Here is a tiny trained network, its code and every weight. The questions are about switching its units off for an input and a class, where a switched-off unit gives its printed mean instead of its output.

import numpy as np


def w(rows, s, z=0):
    codes = np.array(rows[::2]) - 128.0
    scale = np.full(codes.shape[1], s)
    scale[-1] = z or s
    return codes * scale


def norm(h):
    return h / np.sqrt((h * h).mean(-1, keepdims=True) + 1e-5)


def f(y):
    return y / 2 * (1 + np.tanh(0.7978845608 * (y + 0.044715 * y**3)))


def log_softmax(a):
    a = a - a.max(-1, keepdims=True)
    return a - np.log(np.exp(a).sum(-1, keepdims=True))


def net(x, mask):
    res = np.array(x, float).reshape(1, 3) / 4 @ E
    u = 0
    for l in range(3):
        y = f(norm(res) @ A[l][:, :-1].T + A[l][:, -1])
        res = res + np.where(mask[u : u + 5], y, B[l][:, -1]) @ B[l][:, :-1]
        u += 5
    return log_softmax(norm(res)[-1] @ U[:, :-1].T + U[:, -1])


A, B = {}, {}
E = w([
[57,194,139,235,190,205,20,149,151],'x0',
[136,167,56,2,234,55,108,171,121],'x1',
[184,206,122,157,203,192,225,64,114],'x2',
],0.0087)
A[0] = w([
[130,189,16,140,164,79,95,156,102,186],'0.n1',
[157,194,190,130,187,148,254,70,93,57],'0.n2',
[178,73,134,19,89,135,217,181,54,34],'0.n3',
[163,227,130,153,151,186,185,105,96,172],'0.n4',
[104,119,61,140,142,110,153,116,117,1],'0.n5',
],0.0055,0.003)
B[0] = w([
[114,150,170,150,22,171,121,103,197,224],'0.n1',
[204,98,84,101,156,144,86,118,86,239],'0.n2',
[69,79,89,229,123,61,186,84,190,223],'0.n3',
[181,80,75,126,125,105,78,157,93,253],'0.n4',
[132,189,254,119,122,177,114,176,111,101],'0.n5',
],0.0089,0.0042)
A[1] = w([
[75,105,137,130,95,130,132,137,145,20],'1.n1',
[156,186,137,2,119,145,123,121,145,134],'1.n2',
[116,172,89,51,234,80,136,127,183,82],'1.n3',
[74,86,112,175,78,151,95,97,203,203],'1.n4',
[189,196,189,120,198,134,177,95,77,4],'1.n5',
],0.0071,0.0027)
B[1] = w([
[159,148,113,107,123,160,123,127,92,139],'1.n1',
[157,95,149,149,89,126,134,148,171,158],'1.n2',
[105,166,126,74,10,201,101,115,158,190],'1.n3',
[184,148,128,96,172,115,145,152,107,255],'1.n4',
[114,110,98,136,120,178,38,103,34,145],'1.n5',
],0.011,0.0057)
A[2] = w([
[162,67,202,216,87,197,158,117,77,111],'2.n1',
[242,91,36,144,157,41,100,182,189,254],'2.n2',
[44,161,113,177,218,159,53,112,141,168],'2.n3',
[45,24,161,111,89,54,33,195,95,43],'2.n4',
[2,210,103,176,162,170,98,148,155,104],'2.n5',
],0.0075,0.0028)
B[2] = w([
[62,181,107,2,73,118,81,176,194,200],'2.n1',
[93,146,189,199,177,144,105,176,139,255],'2.n2',
[181,64,107,85,146,9,210,105,116,188],'2.n3',
[237,146,22,131,177,243,121,34,51,185],'2.n4',
[91,27,138,180,47,108,224,104,161,171],'2.n5',
],0.0099,0.0084)
U = w([
[161,24,81,172,110,26,220,107,168,197],'0',
[250,123,52,141,167,208,73,121,63,193],'1',
[101,178,117,68,13,167,87,152,207,201],'2',
[118,171,200,193,200,117,90,212,167,148],'3',
[86,143,185,126,137,132,111,74,87,29],'4',
[55,164,162,127,138,120,126,76,46,28],'5',
[73,165,140,123,142,125,134,83,64,8],'6',
[103,160,205,117,133,105,109,45,56,4],'7',
],0.013,0.0046)

Each question gives the input, the list of numbers given to net, and the class t.
The units are the neurons (one row each of A and B). Each row of codes is followed by its name. A weight is (code - 128) times the scale printed after its matrix; where a second scale follows, it is the last column's (A, B and U).
mask holds one flag per neuron, layer by layer. A switched-off neuron (its flag False) gives its mean, the last column of its row in B, instead of its output. The means were averaged over made-up inputs and are rounded, as every weight is.
A unit's drop is (log p(t) with every unit on - log p(t) with that unit switched off) / (log p(t) with every unit on - log p(t) with every unit switched off).
The circuit of an input: a set's keep is (log p(t) with only the set's units on - log p(t) with every unit switched off) / (log p(t) with every unit on - log p(t) with every unit switched off). Starting from the 12 units with the biggest drops (on a tie, the unit counted first), units are removed one at a time, each time the one whose removal leaves the highest keep (on an exact tie, the one counted first), for as long as the keep stays at least 0.8.
circuit, biggest first: the units of the circuit, biggest drop first
top k neurons: the k neurons with the biggest drops, biggest first
top k neurons in layer l: the k neurons of layer l with the biggest drops, biggest first
input [7,2,-7], class 0: top 2 neurons	(2.n3, 2.n5)
input [1,0,3], class 3: top 4 neurons	(2.n2, 0.n4, 2.n4, 1.n3)
input [3,-2,3], class 3: top 2 neurons	(0.n4, 2.n4)
input [5,-8,7], class 2: top 2 neurons in layer 2	(2.n1, 2.n4)
input [-3,-2,-6], class 1: top neuron	(2.n4)
input [-3,3,0], class 3: top 2 neurons in layer 0	(0.n3, 0.n1)
input [3,-5,0], class 2: top 2 neurons	(2.n1, 2.n2)
input [-5,-6,-3], class 2: top 3 neurons	(2.n1, 2.n3, 2.n5)
input [-2,4,-1], class 2: top 4 neurons	(1.n3, 0.n4, 2.n3, 2.n5)
input [7,-5,-6], class 0: top 3 neurons	(2.n5, 2.n3, 0.n4)
input [5,7,6], class 2: top 3 neurons	(1.n3, 0.n1, 2.n4)
input [8,-4,-7], class 0: circuit, biggest first	(2.n5, 2.n3)
input [-5,5,-6], class 1: top 3 neurons	(2.n4, 2.n5, 2.n3)
input [-2,1,-2], class 3: circuit, biggest first	(2.n2)
input [-6,-6,8], class 1: top 2 neurons in layer 2	(2.n3, 2.n5)
input [0,0,2], class 3: top 3 neurons in layer 2	(2.n2, 2.n4, 2.n3)
input [0,6,5], class 2: top 3 neurons in layer 1	(1.n3, 1.n4, 1.n2)
input [3,-1,2], class 3: top 3 neurons in layer 2	(2.n2, 2.n4, 2.n5)
input [0,0,-1], class 3: top 2 neurons in layer 0	(0.n4, 0.n2)
input [1,3,2], class 3: top neuron in layer 0	(0.n1)
